Below are the code and all the weights of a small trained network. Each question names an input and a class and asks about switching units off, where a switched-off unit gives its printed mean instead of its output.

import numpy as np


def w(rows, s, z=0):
    codes = np.array(rows[::2]) - 128.0
    scale = np.full(codes.shape[1], s)
    scale[-1] = z or s
    return codes * scale


def f(y):
    return np.maximum(y, 0)


def log_softmax(a):
    a = a - a.max(-1, keepdims=True)
    return a - np.log(np.exp(a).sum(-1, keepdims=True))


def net(x, mask):
    res = np.array(x, float).reshape(1, 7) / 4 @ E
    y = f(res @ A[0][:, :-1].T + A[0][:, -1])
    res = res + np.where(mask, y, B[0][:, -1]) @ B[0][:, :-1]
    return log_softmax(res[-1] @ U[:, :-1].T + U[:, -1])


A, B = {}, {}
E = w([
[128,128,127],'x0',
[134,9,139],'x1',
[117,162,244],'x2',
[127,129,129],'x3',
[129,129,124],'x4',
[131,127,125],'x5',
[36,113,104],'x6',
],0.011)
A[0] = w([
[229,126,75,87],'neuron 1',
[144,113,36,55],'neuron 2',
[169,52,114,125],'neuron 3',
[94,115,78,90],'neuron 4',
[194,98,149,93],'neuron 5',
[112,63,140,148],'neuron 6',
[148,65,182,134],'neuron 7',
[69,115,143,44],'neuron 8',
[80,172,196,1],'neuron 9',
[101,220,85,36],'neuron 10',
[142,118,68,6],'neuron 11',
[193,150,131,222],'neuron 12',
[167,151,127,166],'neuron 13',
[191,121,147,198],'neuron 14',
[114,53,129,24],'neuron 15',
[123,40,97,74],'neuron 16',
[122,95,195,91],'neuron 17',
[3,161,51,100],'neuron 18',
],0.012,0.0035)
B[0] = w([
[111,112,228,202],'neuron 1',
[173,155,223,212],'neuron 2',
[98,211,101,212],'neuron 3',
[153,107,217,183],'neuron 4',
[48,129,162,171],'neuron 5',
[118,169,103,203],'neuron 6',
[121,222,71,199],'neuron 7',
[102,101,172,159],'neuron 8',
[169,135,153,197],'neuron 9',
[164,177,83,222],'neuron 10',
[179,133,175,168],'neuron 11',
[27,161,125,203],'neuron 12',
[67,83,132,175],'neuron 13',
[57,39,105,189],'neuron 14',
[106,177,111,190],'neuron 15',
[184,160,112,221],'neuron 16',
[254,172,137,178],'neuron 17',
[100,112,174,254],'neuron 18',
],0.0074,0.0081)
U = w([
[166,192,46,102],'0',
[59,49,182,107],'1',
[209,107,187,66],'2',
[124,109,118,170],'3',
[119,104,90,203],'4',
[126,110,97,167],'5',
[115,103,106,156],'6',
[53,54,1,10],'7',
],0.016,0.011)

Each question gives the input, the list of numbers given to net, and the class t.
The units are the neurons (one row each of A and B). Each row of codes is followed by its name. A weight is (code - 128) times the scale printed after its matrix; where a second scale follows, it is the last column's (A, B and U).
mask holds one flag per neuron, in row order. A switched-off neuron (its flag False) gives its mean, the last column of its row in B, instead of its output. The means were averaged over made-up inputs and are rounded, as every weight is.
A unit's drop is (log p(t) with every unit on - log p(t) with that unit switched off) / (log p(t) with every unit on - log p(t) with every unit switched off).
The circuit of an input: a set's keep is (log p(t) with only the set's units on - log p(t) with every unit switched off) / (log p(t) with every unit on - log p(t) with every unit switched off). Starting from the 12 units with the biggest drops (on a tie, the unit counted first), units are removed one at a time, each time the one whose removal leaves the highest keep (on an exact tie, the one counted first), for as long as the keep stays at least 0.8.
units of the circuit, in order: the units of the circuit, biggest drop first
most important unit: the unit with the biggest drop
k most important neurons: the k neurons with the biggest drops, biggest first
drop when u is switched off: that unit's drop, to one decimal
input [7,2,3,3,3,-3,-8], class 1: 2 most important neurons	[neuron 14; neuron 5]
input [6,4,-3,1,-8,-2,-8], class 1: most important unit	neuron 1
input [1,8,0,5,6,0,-8], class 0: 2 most important neurons	[neuron 7; neuron 3]
input [-8,-7,7,-6,4,8,-7], class 3: units of the circuit, in order	[neuron 12; neuron 14]
input [4,4,6,8,6,-7,-5], class 6: 2 most important neurons	[neuron 7; neuron 14]
input [-4,3,5,-3,3,-7,-7], class 1: units of the circuit, in order	[neuron 14; neuron 5]
input [2,5,-5,0,6,4,-6], class 1: 3 most important neurons	[neuron 1; neuron 5; neuron 14]
input [2,-7,-2,-8,6,-8,7], class 3: units of the circuit, in order	[neuron 18; neuron 10; neuron 7; neuron 4]
input [3,8,5,-5,0,-4,-2], class 0: 2 most important neurons	[neuron 7; neuron 17]
input [-1,3,8,4,-7,-7,7], class 2: 2 most important neurons	[neuron 17; neuron 9]
input [3,3,-8,7,5,2,-7], class 2: 2 most important neurons	[neuron 2; neuron 1]
input [3,6,-7,0,5,-5,-5], class 2: 2 most important neurons	[neuron 1; neuron 2]
input [-7,8,5,-2,-8,6,-1], class 0: 2 most important neurons	[neuron 7; neuron 17]
input [-8,3,2,-2,-8,-2,3], class 4: most important neuron	[neuron 2]
input [7,5,8,-2,8,-8,6], class 2: drop when neuron 17 is switched off	0.6
input [-2,8,4,8,5,5,-1], class 0: drop when neuron 7 is switched off	0.2
input [-7,-4,7,7,-4,-6,-8], class 1: drop when neuron 12 is switched off	0.3
